Below is a small trained network, with its code and all its weights. Each question gives an input and a class and asks what happens when units are switched off, that is, made to give their printed mean instead of their output.

import numpy as np


def w(rows, s, z=0):
    codes = np.array(rows[::2]) - 128.0
    scale = np.full(codes.shape[1], s)
    scale[-1] = z or s
    return codes * scale


def norm(h):
    return h / np.sqrt((h * h).mean(-1, keepdims=True) + 1e-5)


def f(y):
    return np.maximum(y, 0)


def log_softmax(a):
    a = a - a.max(-1, keepdims=True)
    return a - np.log(np.exp(a).sum(-1, keepdims=True))


def net(x, mask):
    res = np.array(x, float).reshape(1, 2) / 4 @ E
    u = 0
    for l in range(2):
        y = f(norm(res) @ A[l][:, :-1].T + A[l][:, -1])
        res = res + np.where(mask[u : u + 5], y, B[l][:, -1]) @ B[l][:, :-1]
        u += 5
    return log_softmax(norm(res)[-1] @ U[:, :-1].T + U[:, -1])


A, B = {}, {}
E = w([
[3,232,70,82,185,135,138,116,108,176,100],'x0',
[139,29,172,236,24,57,206,63,39,91,208],'x1',
],0.0043)
A[0] = w([
[121,217,55,39,117,152,144,210,132,172,117,38],'0.n1',
[133,133,105,155,58,120,112,154,159,137,136,83],'0.n2',
[200,2,150,170,62,157,172,136,82,131,115,143],'0.n3',
[173,112,167,92,162,139,151,174,226,101,115,8],'0.n4',
[35,170,73,82,169,114,144,126,123,121,56,142],'0.n5',
],0.0049,0.0014)
B[0] = w([
[122,156,102,191,7,164,254,162,90,60,126,220],'0.n1',
[124,136,144,123,111,135,182,25,191,141,118,144],'0.n2',
[137,211,91,203,95,143,144,111,58,108,70,255],'0.n3',
[193,61,199,117,195,52,66,171,208,228,133,182],'0.n4',
[53,70,188,178,139,193,156,111,95,194,118,225],'0.n5',
],0.0051,0.0071)
A[1] = w([
[159,112,92,136,58,120,133,128,102,2,161,51],'1.n1',
[193,161,131,68,175,88,62,134,165,153,81,166],'1.n2',
[188,89,175,103,94,129,93,184,178,141,107,226],'1.n3',
[35,152,110,175,120,115,123,104,151,158,123,1],'1.n4',
[84,29,155,112,137,100,91,92,109,172,167,100],'1.n5',
],0.0069,0.00082)
B[1] = w([
[142,190,228,157,56,25,65,160,83,35,21,254],'1.n1',
[125,174,78,76,189,185,241,195,122,155,196,215],'1.n2',
[169,167,73,60,149,73,136,120,50,74,209,248],'1.n3',
[176,89,100,105,116,127,68,142,205,103,65,248],'1.n4',
[211,124,58,78,254,69,106,64,184,91,242,152],'1.n5',
],0.0056,0.0046)
U = w([
[140,98,126,70,91,124,60,136,171,119,97,78],'0',
[161,170,172,200,27,55,107,106,40,57,55,173],'1',
[109,130,211,98,113,122,62,110,128,212,180,23],'2',
[102,55,55,115,221,82,113,26,175,131,193,134],'3',
[200,171,81,32,203,134,184,203,96,138,234,158],'4',
[104,135,219,95,102,150,55,102,143,167,204,15],'5',
[93,151,238,100,149,159,60,95,115,147,194,3],'6',
[30,111,112,157,88,254,204,162,141,180,23,169],'7',
],0.0098,0.0067)

Each question gives the input, the list of numbers given to net, and the class t.
The units are the neurons (one row each of A and B). Each row of codes is followed by its name. A weight is (code - 128) times the scale printed after its matrix; where a second scale follows, it is the last column's (A, B and U).
mask holds one flag per neuron, layer by layer. A switched-off neuron (its flag False) gives its mean, the last column of its row in B, instead of its output. The means were averaged over made-up inputs and are rounded, as every weight is.
A unit's drop is (log p(t) with every unit on - log p(t) with that unit switched off) / (log p(t) with every unit on - log p(t) with every unit switched off).
The circuit of an input: a set's keep is (log p(t) with only the set's units on - log p(t) with every unit switched off) / (log p(t) with every unit on - log p(t) with every unit switched off). Starting from all 10 units, units are removed one at a time, each time the one whose removal leaves the highest keep (on an exact tie, the one counted first), for as long as the keep stays at least 0.8.
units of the circuit, in order: the units of the circuit, biggest drop first
unit that matters most: the unit with the biggest drop
top k neurons: the k neurons with the biggest drops, biggest first
k most important neurons of layer l: the k neurons of layer l with the biggest drops, biggest first
drop when u is switched off: that unit's drop, to one decimal
input [7,5], class 3: 2 most important neurons of layer 0 -> [0.n3, 0.n1]
input [3,3], class 3: units of the circuit, in order -> [0.n1, 0.n3, 1.n5]
input [7,4], class 3: unit that matters most -> 0.n3
input [0,-4], class 7: top 2 neurons -> [0.n1, 0.n5]
input [4,4], class 3: top 4 neurons -> [0.n1, 0.n3, 1.n5, 1.n1]
input [-1,-3], class 4: top 4 neurons -> [0.n4, 0.n3, 1.n3, 1.n1]
input [3,2], class 3: top 3 neurons -> [0.n3, 0.n1, 1.n5]
input [-4,-1], class 4: units of the circuit, in order -> [0.n4, 0.n1, 1.n2]
input [8,8], class 3: top 3 neurons -> [0.n1, 0.n3, 1.n5]
input [-8,-2], class 4: top 4 neurons -> [0.n4, 0.n1, 1.n2, 1.n3]
input [5,3], class 3: top 3 neurons -> [0.n3, 1.n5, 0.n1]
input [8,6], class 3: top 3 neurons -> [0.n3, 1.n5, 0.n1]
input [3,1], class 7: drop when 0.n4 is switched off -> 0.2
input [2,-2], class 7: units of the circuit, in order -> [0.n5]
input [1,0], class 7: drop when 0.n5 is switched off -> 0.8
